array([[135, 145, 121, 136, 135, 129, 135, 130, 124, 124, 121, 130],
       [129, 114, 153, 125, 127, 126, 128, 126, 152, 142, 143, 125],
       [147, 136, 128, 143, 143, 136, 141, 133, 127, 131, 134, 141],
       [137, 144, 127, 139, 139, 135, 138, 136, 134, 115, 120, 138],
       [151, 121, 140, 143, 144, 123, 143, 118, 131, 157, 152, 126],
       [119, 131, 109, 115, 114, 147, 113, 146, 106, 136, 122, 149],
       [130, 135, 119, 128, 128, 131, 127, 131, 117, 137, 127, 131],
       [126, 121, 146, 124, 126, 128, 126, 129, 148, 134, 134, 127],
       [131, 124, 134, 127, 128, 132, 127, 131, 132, 140, 136, 133],
       [113, 121, 125, 109, 110, 153, 109, 153, 127, 126, 123, 155],
       [139, 145, 131, 142, 141, 129, 141, 131, 138, 115, 121, 130]]) --> 147

array([[141, 107, 114, 122, 114, 109, 142, 130, 129, 108],
       [133, 142, 107, 150, 130, 129, 139, 140, 133, 123],
       [110, 110, 137, 122, 136, 138, 109, 121, 108, 114],
       [109, 120, 148, 113, 118, 138, 117, 109, 125, 144],
       [126, 148, 142, 119, 139, 146, 112, 125, 115, 135],
       [132, 147, 138, 142, 108, 109, 140, 117, 146, 120],
       [110, 114, 120, 112, 124, 115, 116, 146, 131, 112]]) --> 110

array([[123, 142, 135, 124, 124, 122, 138, 124, 121, 123],
       [134, 116, 116, 132, 134, 126, 134, 133, 127, 131],
       [136, 123, 127, 135, 137, 126, 124, 136, 124, 135],
       [121, 130, 129, 120, 121, 130, 128, 121, 132, 122],
       [123, 151, 141, 123, 123, 118, 135, 124, 112, 123],
       [134, 121, 120, 132, 132, 125, 135, 132, 126, 131],
       [124, 139, 134, 123, 124, 119, 137, 123, 116, 123]]) --> 136

array([[112, 127, 122, 130, 114, 110, 138, 115, 136, 112, 123, 124, 136],
       [136, 135, 139, 135, 130, 137, 134, 122, 126, 125, 138, 123, 128],
       [129, 119, 108, 124, 135, 118, 122, 154, 140, 139, 130, 134, 138],
       [135, 122, 115, 125, 139, 127, 120, 153, 135, 142, 132, 134, 133],
       [137, 134, 139, 134, 131, 138, 133, 124, 126, 127, 137, 124, 128],
       [136, 135, 139, 134, 130, 137, 134, 122, 126, 126, 138, 123, 128],
       [136, 136, 139, 132, 137, 141, 130, 134, 128, 139, 131, 137, 128]]) --> 129

array([[133, 137, 131, 127, 121, 102, 132, 115, 129, 129, 127, 128, 129,
        110, 110, 128],
       [125, 130, 116, 130, 104, 108, 132, 118, 149, 147, 131, 130, 134,
        114, 112, 131],
       [132, 139, 131, 126, 122,  99, 132, 115, 129, 129, 127, 130, 130,
        108, 108, 127],
       [130, 129, 129, 127, 126, 122, 130, 125, 128, 129, 129, 127, 129,
        122, 123, 129],
       [138, 119, 134, 130, 114, 104, 113, 121, 126, 124, 138, 128, 111,
        123, 130, 123],
       [130, 129, 129, 127, 125, 122, 130, 126, 128, 129, 128, 127, 129,
        123, 124, 130],
       [132, 139, 131, 127, 122,  99, 132, 115, 129, 129, 127, 130, 130,
        108, 108, 127],
       [131, 128, 130, 126, 126, 114, 127, 123, 128, 128, 129, 128, 127,
        119, 122, 127],
       [125, 130, 115, 130, 103, 109, 132, 118, 149, 148, 131, 130, 134,
        113, 111, 131],
       [131, 133, 127, 127, 125, 115, 129, 121, 129, 130, 128, 128, 129,
        119, 118, 128],
       [132, 127, 131, 126, 124, 109, 126, 122, 129, 127, 129, 128, 126,
        117, 123, 126],
       [126, 130, 124, 127, 117, 114, 129, 122, 139, 137, 127, 128, 127,
        114, 118, 130]]) --> 132

array([[142, 137, 131, 127, 128, 127, 137, 122],
       [118, 129, 121, 129, 121, 119, 134, 118],
       [112, 129, 118, 129, 113, 124, 132, 134],
       [123, 132, 123, 128, 124, 122, 130, 121],
       [137, 127, 124, 132, 142, 137, 129, 131],
       [129, 130, 122, 127, 124, 128, 131, 123],
       [132, 140, 124, 127, 123, 128, 129, 129],
       [128, 147, 121, 133, 101, 125, 113, 157],
       [141, 150, 122, 122, 150, 129, 140, 112],
       [130, 121, 129, 125, 123, 122, 129, 134],
       [133, 139, 129, 128, 135, 127, 130, 130],
       [129, 133, 122, 130, 127, 136, 128, 127]]) --> 112

array([[118, 113, 121, 119, 128, 126, 129, 136, 130, 119, 138],
       [125, 100, 100, 127, 138, 121, 117, 126, 131, 121, 149],
       [129, 139, 135, 133, 121, 104, 134, 139, 135, 137, 107],
       [116, 128, 141, 119, 121, 138, 123, 126, 126, 131, 132],
       [138, 132, 119, 135, 133, 125, 132, 129, 129, 121, 122],
       [134, 143, 144, 128, 118, 158, 129, 110, 122, 123, 121],
       [142, 136, 121, 138, 128, 137, 132, 122, 130, 123, 118],
       [123, 135, 139, 102, 108, 143, 126, 125, 119, 111, 113],
       [135, 121, 117, 157, 144, 113, 126, 130, 140, 146, 140],
       [133, 123, 120, 158, 143, 116, 126, 127, 138, 145, 141],
       [123, 133, 140, 101, 111, 141, 129, 125, 119, 113, 114]]) --> 129

array([[136, 110, 121, 127, 128, 123, 130, 126, 124],
       [139, 138, 123, 147, 102, 120, 152, 106, 125],
       [139, 110, 116, 132, 130, 122, 135, 125, 124],
       [131, 119, 116, 119, 124, 127, 126, 124, 116],
       [143, 116, 122, 125, 130, 119, 127, 131, 119],
       [126, 129, 112, 147, 119, 136, 125, 113, 123],
       [127, 123, 129, 158, 115, 110, 109, 128, 131]]) --> 139

array([[133, 115, 136, 123, 121, 113, 131, 118],
       [137, 116, 139, 138, 116, 113, 139, 125],
       [131, 124, 132, 132, 124, 123, 132, 127],
       [137, 116, 139, 138, 117, 113, 139, 126],
       [137, 116, 139, 137, 117, 113, 139, 126],
       [125, 120, 125, 103, 132, 120, 118, 110],
       [129, 130, 128, 134, 128, 130, 130, 133],
       [124, 120, 125, 103, 132, 121, 118, 110],
       [131, 124, 132, 132, 124, 122, 132, 127]]) --> 131
---
Input: [110 127 138  99 108]
Output: 138, 99

Input:
[[128 150 131 137 125  98 123]
 [140 127 124 130 128 120 134]]
Output: 150, 98

Input:
[[137 132 126 128 139]
 [130 125 125 151 121]
 [132 124 134 106 137]]
Output: 151, 106

Input: [122 122 129 127 125 156 103]
Output: 156, 103

Input:
[[147 112 143 131]
 [149 114 136 133]]
Output: 149, 112

Input: [114 156 126 125]
Output: 156, 114
